Below are the code and all the weights of a small trained network. Each question names an input and a class and asks about switching units off, where a switched-off unit gives its printed mean instead of its output.

import numpy as np


def w(rows, s, z=0):
    codes = np.array(rows[::2]) - 128.0
    scale = np.full(codes.shape[1], s)
    scale[-1] = z or s
    return codes * scale


def f(y):
    return y / 2 * (1 + np.tanh(0.7978845608 * (y + 0.044715 * y**3)))


def log_softmax(a):
    a = a - a.max(-1, keepdims=True)
    return a - np.log(np.exp(a).sum(-1, keepdims=True))


def net(x, mask):
    res = np.array(x, float).reshape(1, 8) / 4 @ E
    y = f(res @ A[0][:, :-1].T + A[0][:, -1])
    res = res + np.where(mask, y, B[0][:, -1]) @ B[0][:, :-1]
    return log_softmax(res[-1] @ U[:, :-1].T + U[:, -1])


A, B = {}, {}
E = w([
[127,128,131,133,125,125,122],'x0',
[150,218,81,180,104,40,216],'x1',
[101,54,78,102,8,101,151],'x2',
[44,66,134,181,197,114,191],'x3',
[126,127,133,127,128,120,124],'x4',
[128,127,130,126,129,127,128],'x5',
[130,126,129,131,127,133,133],'x6',
[207,45,59,125,201,71,100],'x7',
],0.011)
A[0] = w([
[180,201,177,172,233,158,87,70],'N1',
[184,172,183,131,192,138,134,129],'N2',
[29,204,204,137,79,181,145,80],'N3',
[116,192,63,169,119,37,194,91],'N4',
[72,163,139,148,102,156,143,87],'N5',
[111,58,177,89,119,186,61,103],'N6',
[199,107,96,69,150,119,121,92],'N7',
[131,51,72,84,13,110,139,65],'N8',
[135,161,119,113,167,149,129,6],'N9',
[12,64,119,239,212,92,217,3],'N10',
[165,65,41,119,196,68,110,99],'N11',
[188,221,108,211,112,66,196,80],'N12',
[159,146,118,117,121,142,121,25],'N13',
[199,70,87,174,195,81,93,110],'N14',
[254,200,127,92,61,131,93,49],'N15',
[122,78,168,110,154,218,54,84],'N16',
[134,150,130,151,109,83,141,74],'N17',
],0.01,0.0067)
B[0] = w([
[83,63,90,164,29,64,149,248],'N1',
[73,105,112,183,102,113,132,210],'N2',
[214,164,185,162,84,165,133,252],'N3',
[136,93,146,84,162,96,172,227],'N4',
[149,139,162,146,121,135,138,172],'N5',
[136,125,111,64,180,86,188,239],'N6',
[137,160,137,143,122,160,122,171],'N7',
[69,98,119,173,71,96,144,206],'N8',
[118,103,120,114,92,134,100,129],'N9',
[101,163,62,103,148,183,2,244],'N10',
[170,172,201,158,84,161,153,219],'N11',
[149,83,123,69,183,89,183,241],'N12',
[134,119,128,117,115,120,91,125],'N13',
[165,170,184,146,98,161,144,220],'N14',
[96,166,73,83,167,194,15,223],'N15',
[150,103,117,68,184,94,179,245],'N16',
[138,85,138,95,125,115,134,147],'N17',
],0.013,0.012)
U = w([
[164,82,113,49,217,88,224,95],'0',
[237,199,206,163,70,176,160,84],'1',
[102,167,34,81,148,174,26,254],'2',
[26,44,75,180,1,80,175,69],'3',
],0.0094,0.0074)

Each question gives the input, the list of numbers given to net, and the class t.
The units are the neurons (one row each of A and B). Each row of codes is followed by its name. A weight is (code - 128) times the scale printed after its matrix; where a second scale follows, it is the last column's (A, B and U).
mask holds one flag per neuron, in row order. A switched-off neuron (its flag False) gives its mean, the last column of its row in B, instead of its output. The means were averaged over made-up inputs and are rounded, as every weight is.
A unit's drop is (log p(t) with every unit on - log p(t) with that unit switched off) / (log p(t) with every unit on - log p(t) with every unit switched off).
most important unit: the unit with the biggest drop
top k neurons: the k neurons with the biggest drops, biggest first
drop when u is switched off: that unit's drop, to one decimal
input [8,8,-3,1,8,-3,8,-4], class 0: most important unit => N12
input [4,7,5,3,8,0,-1,-6], class 0: top 2 neurons => (N12; N4)
input [1,-8,3,4,-8,0,4,-8], class 0: top 4 neurons => (N6; N16; N11; N14)
input [-5,-4,-6,-2,-7,-7,-3,6], class 1: top 2 neurons => (N14; N11)
input [4,2,7,-8,-8,3,8,7], class 2: top 3 neurons => (N15; N3; N1)
input [4,2,-3,2,7,-1,4,2], class 3: top 3 neurons => (N3; N15; N16)
input [7,4,-4,-3,-5,3,-4,-4], class 0: top 4 neurons => (N12; N11; N10; N14)
input [-4,-6,6,2,6,-3,0,7], class 1: top 2 neurons => (N11; N14)
input [0,0,-8,5,-2,5,3,-6], class 3: top 2 neurons => (N1; N2)
input [2,2,3,8,1,-7,-7,-8], class 1: top 2 neurons => (N3; N15)
input [-3,-2,2,-3,-1,-6,-8,3], class 1: top 3 neurons => (N10; N1; N12)
input [7,6,-5,-5,7,3,8,-2], class 0: top 2 neurons => (N12; N10)
input [-4,8,0,-7,7,5,5,-6], class 0: top 3 neurons => (N12; N4; N10)
input [6,4,-5,-8,-3,1,-5,0], class 2: most important unit => N15
input [0,-3,-7,8,-2,-5,4,2], class 2: drop when N10 is switched off => 2.6
input [8,-3,-3,-2,-4,3,-6,-2], class 0: drop when N8 is switched off => 1.1
input [-2,-3,-5,-7,-8,-1,-5,8], class 1: drop when N11 is switched off => 1.3
